Below are the code and all the weights of a small trained network. Each question names an input and a class and asks about switching units off, where a switched-off unit gives its printed mean instead of its output.

import numpy as np


def w(rows, s, z=0):
    codes = np.array(rows[::2]) - 128.0
    scale = np.full(codes.shape[1], s)
    scale[-1] = z or s
    return codes * scale


def norm(h):
    return h / np.sqrt((h * h).mean(-1, keepdims=True) + 1e-5)


def f(y):
    return np.maximum(y, 0)


def log_softmax(a):
    a = a - a.max(-1, keepdims=True)
    return a - np.log(np.exp(a).sum(-1, keepdims=True))


def net(x, mask):
    res = np.array(x, float).reshape(1, 5) / 4 @ E
    u = 0
    for l in range(2):
        y = f(norm(res) @ A[l][:, :-1].T + A[l][:, -1])
        res = res + np.where(mask[u : u + 6], y, B[l][:, -1]) @ B[l][:, :-1]
        u += 6
    return log_softmax(norm(res)[-1] @ U[:, :-1].T + U[:, -1])


A, B = {}, {}
E = w([
[25,200,181,177,48,252,169,87,138,152,80],'x0',
[110,73,59,184,162,81,237,85,192,174,125],'x1',
[137,80,170,209,89,75,175,157,144,32,77],'x2',
[1,113,138,77,153,57,72,108,175,28,104],'x3',
[157,139,59,97,35,99,107,117,151,130,95],'x4',
],0.0096)
A[0] = w([
[167,128,62,96,8,111,98,132,166,126,92,19],'0.n0',
[190,172,162,104,94,145,67,197,68,72,91,45],'0.n1',
[193,102,90,94,148,85,148,243,90,76,148,52],'0.n2',
[97,122,239,173,225,125,158,151,78,136,203,14],'0.n3',
[182,82,189,186,60,97,160,190,100,61,81,17],'0.n4',
[200,118,110,181,81,162,169,202,47,172,176,2],'0.n5',
],0.011,0.0091)
B[0] = w([
[105,185,69,118,156,118,241,204,6,69,151,206],'0.n0',
[64,130,236,145,153,85,115,77,66,201,162,253],'0.n1',
[103,65,88,145,44,178,86,184,160,131,149,248],'0.n2',
[125,186,37,111,94,93,191,188,38,88,132,217],'0.n3',
[133,217,75,196,217,148,78,84,209,104,127,246],'0.n4',
[186,103,159,50,152,141,147,124,142,124,5,246],'0.n5',
],0.013,0.0057)
A[1] = w([
[143,64,49,165,127,62,243,45,181,172,132,28],'1.n0',
[195,47,109,93,198,60,58,128,101,135,193,3],'1.n1',
[77,179,182,161,42,227,154,101,139,113,101,56],'1.n2',
[99,50,103,110,114,136,57,177,158,133,67,189],'1.n3',
[35,114,153,11,150,53,115,124,164,30,85,45],'1.n4',
[161,203,63,16,166,177,77,92,133,203,206,28],'1.n5',
],0.011,0.0052)
B[1] = w([
[103,158,229,95,131,126,44,128,52,117,164,232],'1.n0',
[97,104,116,151,36,174,176,123,168,146,170,203],'1.n1',
[147,23,71,126,79,92,122,171,165,131,190,250],'1.n2',
[68,140,121,152,116,180,148,105,138,156,91,229],'1.n3',
[250,147,142,97,151,158,174,132,112,192,78,254],'1.n4',
[104,146,127,187,192,52,128,106,189,53,91,239],'1.n5',
],0.014,0.0066)
U = w([
[111,45,82,147,50,158,146,165,186,155,196,135],'0',
[227,125,171,94,148,168,181,114,138,191,31,125],'1',
[87,190,60,117,128,90,218,178,23,90,151,131],'2',
[84,141,252,125,122,109,68,87,75,160,183,123],'3',
[116,157,118,207,194,73,119,90,216,70,107,159],'4',
[79,145,104,136,132,149,146,115,100,143,104,205],'5',
[159,113,103,80,118,144,89,64,120,76,158,2],'6',
],0.018,0.009)

Each question gives the input, the list of numbers given to net, and the class t.
The units are the neurons (one row each of A and B). Each row of codes is followed by its name. A weight is (code - 128) times the scale printed after its matrix; where a second scale follows, it is the last column's (A, B and U).
mask holds one flag per neuron, layer by layer. A switched-off neuron (its flag False) gives its mean, the last column of its row in B, instead of its output. The means were averaged over made-up inputs and are rounded, as every weight is.
A unit's drop is (log p(t) with every unit on - log p(t) with that unit switched off) / (log p(t) with every unit on - log p(t) with every unit switched off).
The circuit of an input: a set's keep is (log p(t) with only the set's units on - log p(t) with every unit switched off) / (log p(t) with every unit on - log p(t) with every unit switched off). Starting from all 12 units, units are removed one at a time, each time the one whose removal leaves the highest keep (on an exact tie, the one counted first), for as long as the keep stays at least 0.8.
units of the circuit, in order: the units of the circuit, biggest drop first
k most important neurons: the k neurons with the biggest drops, biggest first
k most important neurons of layer l: the k neurons of layer l with the biggest drops, biggest first
input [2,-5,3,8,3], class 1: units of the circuit, in order	[1.n4]
input [-4,5,-2,8,-7], class 1: 2 most important neurons	[1.n4 0.n0]
input [6,5,8,-7,-1], class 4: 2 most important neurons of layer 1	[1.n4 1.n2]
input [-5,-5,-6,5,5], class 4: 3 most important neurons of layer 1	[1.n5 1.n2 1.n0]
input [-1,4,-8,5,5], class 4: 2 most important neurons	[1.n5 0.n5]
input [7,7,8,8,4], class 1: 4 most important neurons of layer 1	[1.n4 1.n5 1.n1 1.n0]
input [-8,-5,-2,8,-4], class 0: 2 most important neurons	[1.n1 0.n2]
input [-6,3,-2,-4,6], class 0: 2 most important neurons	[0.n2 0.n3]
input [6,8,4,6,-1], class 3: 2 most important neurons	[1.n0 0.n5]
input [5,6,-1,0,-4], class 3: 3 most important neurons	[1.n0 0.n2 0.n0]
input [6,3,-2,-7,8], class 2: 2 most important neurons of layer 1	[1.n4 1.n2]
input [-5,-7,3,6,1], class 3: 2 most important neurons	[0.n1 0.n5]
input [1,-6,1,-5,-1], class 3: 2 most important neurons	[0.n1 1.n4]
input [-3,0,-8,8,-2], class 1: most important neuron of layer 0	[0.n4]
input [-7,-4,-5,6,-3], class 0: 2 most important neurons of layer 0	[0.n5 0.n2]
input [3,-8,-6,-7,6], class 3: 3 most important neurons	[0.n1 1.n4 0.n4]
input [-2,5,6,-4,2], class 4: 2 most important neurons	[0.n4 0.n1]
input [3,7,1,6,-7], class 2: 2 most important neurons of layer 0	[0.n3 0.n5]
input [6,1,-2,-4,-7], class 2: 3 most important neurons	[0.n3 0.n2 1.n1]
input [-3,-7,-5,-3,1], class 3: units of the circuit, in order	[0.n1]
input [5,-1,-7,7,-6], class 1: 3 most important neurons of layer 0	[0.n4 0.n2 0.n0]
input [1,4,5,1,-5], class 2: 2 most important neurons	[0.n3 1.n5]
input [6,-1,-3,-2,-6], class 0: 3 most important neurons of layer 0	[0.n0 0.n4 0.n1]
input [-4,-1,6,-4,5], class 4: 2 most important neurons of layer 0	[0.n4 0.n3]
